Here is a tiny trained network, its code and every weight. The questions are about switching its units off for an input and a class, where a switched-off unit gives its printed mean instead of its output.

import numpy as np


def w(rows, s, z=0):
    codes = np.array(rows[::2]) - 128.0
    scale = np.full(codes.shape[1], s)
    scale[-1] = z or s
    return codes * scale


def norm(h):
    return h / np.sqrt((h * h).mean(-1, keepdims=True) + 1e-5)


def f(y):
    return y / 2 * (1 + np.tanh(0.7978845608 * (y + 0.044715 * y**3)))


def log_softmax(a):
    a = a - a.max(-1, keepdims=True)
    return a - np.log(np.exp(a).sum(-1, keepdims=True))


def net(x, mask):
    res = np.array(x, float).reshape(1, 7) / 4 @ E
    u = 0
    for l in range(4):
        y = f(norm(res) @ A[l][:, :-1].T + A[l][:, -1])
        res = res + np.where(mask[u : u + 6], y, B[l][:, -1]) @ B[l][:, :-1]
        u += 6
    return log_softmax(norm(res)[-1] @ U[:, :-1].T + U[:, -1])


A, B = {}, {}
E = w([
[126,107,50,244,134],'x0',
[237,68,168,170,141],'x1',
[123,26,139,54,58],'x2',
[202,120,122,78,121],'x3',
[143,53,176,128,169],'x4',
[209,78,139,156,92],'x5',
[137,146,121,197,71],'x6',
],0.0011)
A[0] = w([
[176,191,114,212,105,123],'0.n1',
[72,78,116,4,116,1],'0.n2',
[152,93,118,151,113,121],'0.n3',
[169,87,110,178,96,94],'0.n4',
[128,127,123,122,129,88],'0.n5',
[63,170,65,162,121,90],'0.n6',
],0.0025,0.00088)
B[0] = w([
[30,91,89,42,181,254],'0.n1',
[31,16,221,5,209,227],'0.n2',
[133,102,89,168,159,135],'0.n3',
[124,51,57,167,203,138],'0.n4',
[140,110,160,119,128,74],'0.n5',
[152,217,62,36,21,176],'0.n6',
],0.0011,0.00031)
A[1] = w([
[237,123,163,50,83,6],'1.n1',
[235,12,255,97,222,61],'1.n2',
[67,241,199,29,155,75],'1.n3',
[130,130,127,125,128,126],'1.n4',
[127,131,126,124,128,120],'1.n5',
[52,144,97,169,199,108],'1.n6',
],0.0024,0.0016)
B[1] = w([
[196,76,131,95,18,82],'1.n1',
[55,228,6,124,21,254],'1.n2',
[173,52,19,228,154,216],'1.n3',
[129,125,119,127,130,126],'1.n4',
[130,123,118,127,125,121],'1.n5',
[201,170,153,100,94,143],'1.n6',
],0.0017,0.00081)
A[2] = w([
[249,71,185,52,2,26],'2.n1',
[106,71,168,186,28,64],'2.n2',
[166,17,30,208,154,146],'2.n3',
[117,112,160,220,127,181],'2.n4',
[50,230,35,140,75,4],'2.n5',
[131,98,146,94,116,88],'2.n6',
],0.0034,0.0017)
B[2] = w([
[207,238,4,30,114,231],'2.n1',
[142,162,196,149,197,130],'2.n2',
[193,74,191,190,48,254],'2.n3',
[166,137,194,84,72,211],'2.n4',
[73,182,79,192,73,181],'2.n5',
[91,114,118,106,125,109],'2.n6',
],0.003,0.00097)
A[3] = w([
[56,216,124,67,183,10],'3.n1',
[31,111,214,185,139,44],'3.n2',
[187,203,109,192,253,159],'3.n3',
[23,9,108,10,138,2],'3.n4',
[127,168,198,107,87,152],'3.n5',
[91,136,110,105,151,104],'3.n6',
],0.0041,0.0013)
B[3] = w([
[194,48,132,208,99,202],'3.n1',
[208,223,109,81,165,159],'3.n2',
[50,4,98,53,166,230],'3.n3',
[48,138,247,98,36,249],'3.n4',
[105,148,120,140,217,161],'3.n5',
[152,107,131,141,74,137],'3.n6',
],0.003,0.0014)
U = w([
[225,155,37,2,85,149],'0',
[30,211,31,230,93,164],'1',
[24,111,255,58,38,139],'2',
[76,36,77,116,239,126],'3',
[233,58,187,240,82,161],'4',
[150,197,218,143,218,3],'5',
],0.0079,0.0026)

Each question gives the input, the list of numbers given to net, and the class t.
The units are the neurons (one row each of A and B). Each row of codes is followed by its name. A weight is (code - 128) times the scale printed after its matrix; where a second scale follows, it is the last column's (A, B and U).
mask holds one flag per neuron, layer by layer. A switched-off neuron (its flag False) gives its mean, the last column of its row in B, instead of its output. The means were averaged over made-up inputs and are rounded, as every weight is.
A unit's drop is (log p(t) with every unit on - log p(t) with that unit switched off) / (log p(t) with every unit on - log p(t) with every unit switched off).
The circuit of an input: a set's keep is (log p(t) with only the set's units on - log p(t) with every unit switched off) / (log p(t) with every unit on - log p(t) with every unit switched off). Starting from the 12 units with the biggest drops (on a tie, the unit counted first), units are removed one at a time, each time the one whose removal leaves the highest keep (on an exact tie, the one counted first), for as long as the keep stays at least 0.8.
circuit, biggest first: the units of the circuit, biggest drop first
k most important neurons: the k neurons with the biggest drops, biggest first
k most important neurons of layer l: the k neurons of layer l with the biggest drops, biggest first
drop when u is switched off: that unit's drop, to one decimal
input [1,4,2,-3,3,-8,0], class 5: 3 most important neurons : 2.n1; 3.n2; 0.n1
input [0,-2,-7,4,-5,-7,-3], class 3: 3 most important neurons : 3.n3; 1.n2; 3.n4
input [-8,-2,2,-5,-8,-4,4], class 1: 2 most important neurons : 2.n5; 1.n3
input [-6,5,-4,-2,8,5,5], class 0: 2 most important neurons : 2.n1; 1.n2
input [6,7,0,-7,-5,-3,-6], class 4: 2 most important neurons of layer 2 : 2.n3; 2.n4
input [-8,-2,1,-2,-3,-2,7], class 1: 2 most important neurons : 1.n3; 2.n5
input [-6,5,-5,0,5,7,7], class 0: most important neuron of layer 3 : 3.n1
input [5,-7,-4,7,0,0,-7], class 3: 3 most important neurons : 1.n2; 3.n3; 2.n1
input [3,-2,-2,-6,1,5,-7], class 5: 3 most important neurons of layer 2 : 2.n1; 2.n4; 2.n2
input [-1,6,4,-5,-4,-2,5], class 5: 2 most important neurons : 2.n2; 1.n3
input [6,-6,0,8,-1,4,2], class 4: 2 most important neurons of layer 0 : 0.n4; 0.n3
input [-2,7,1,-2,5,6,0], class 0: 4 most important neurons : 2.n1; 1.n2; 1.n3; 3.n1
input [-3,3,1,2,3,-7,8], class 5: 2 most important neurons of layer 1 : 1.n6; 1.n3
input [-8,1,-2,-5,8,7,-3], class 0: circuit, biggest first : 2.n1; 1.n2
input [-6,8,5,3,6,-8,5], class 0: most important neuron : 2.n1
input [4,1,-2,-1,-1,1,-4], class 4: 4 most important neurons : 2.n3; 1.n2; 2.n1; 0.n2
input [-6,6,2,-4,-4,-5,7], class 5: 2 most important neurons : 2.n2; 2.n4
input [-8,6,8,2,-1,4,8], class 0: drop when 2.n1 is switched off : 0.9
input [3,-4,-6,3,1,4,-6], class 3: drop when 3.n3 is switched off : 0.3
input [5,1,-1,-7,3,3,-8], class 4: drop when 0.n2 is switched off : 0.1
input [-4,-1,-7,5,7,-1,-8], class 3: most important neuron of layer 2 : 2.n4
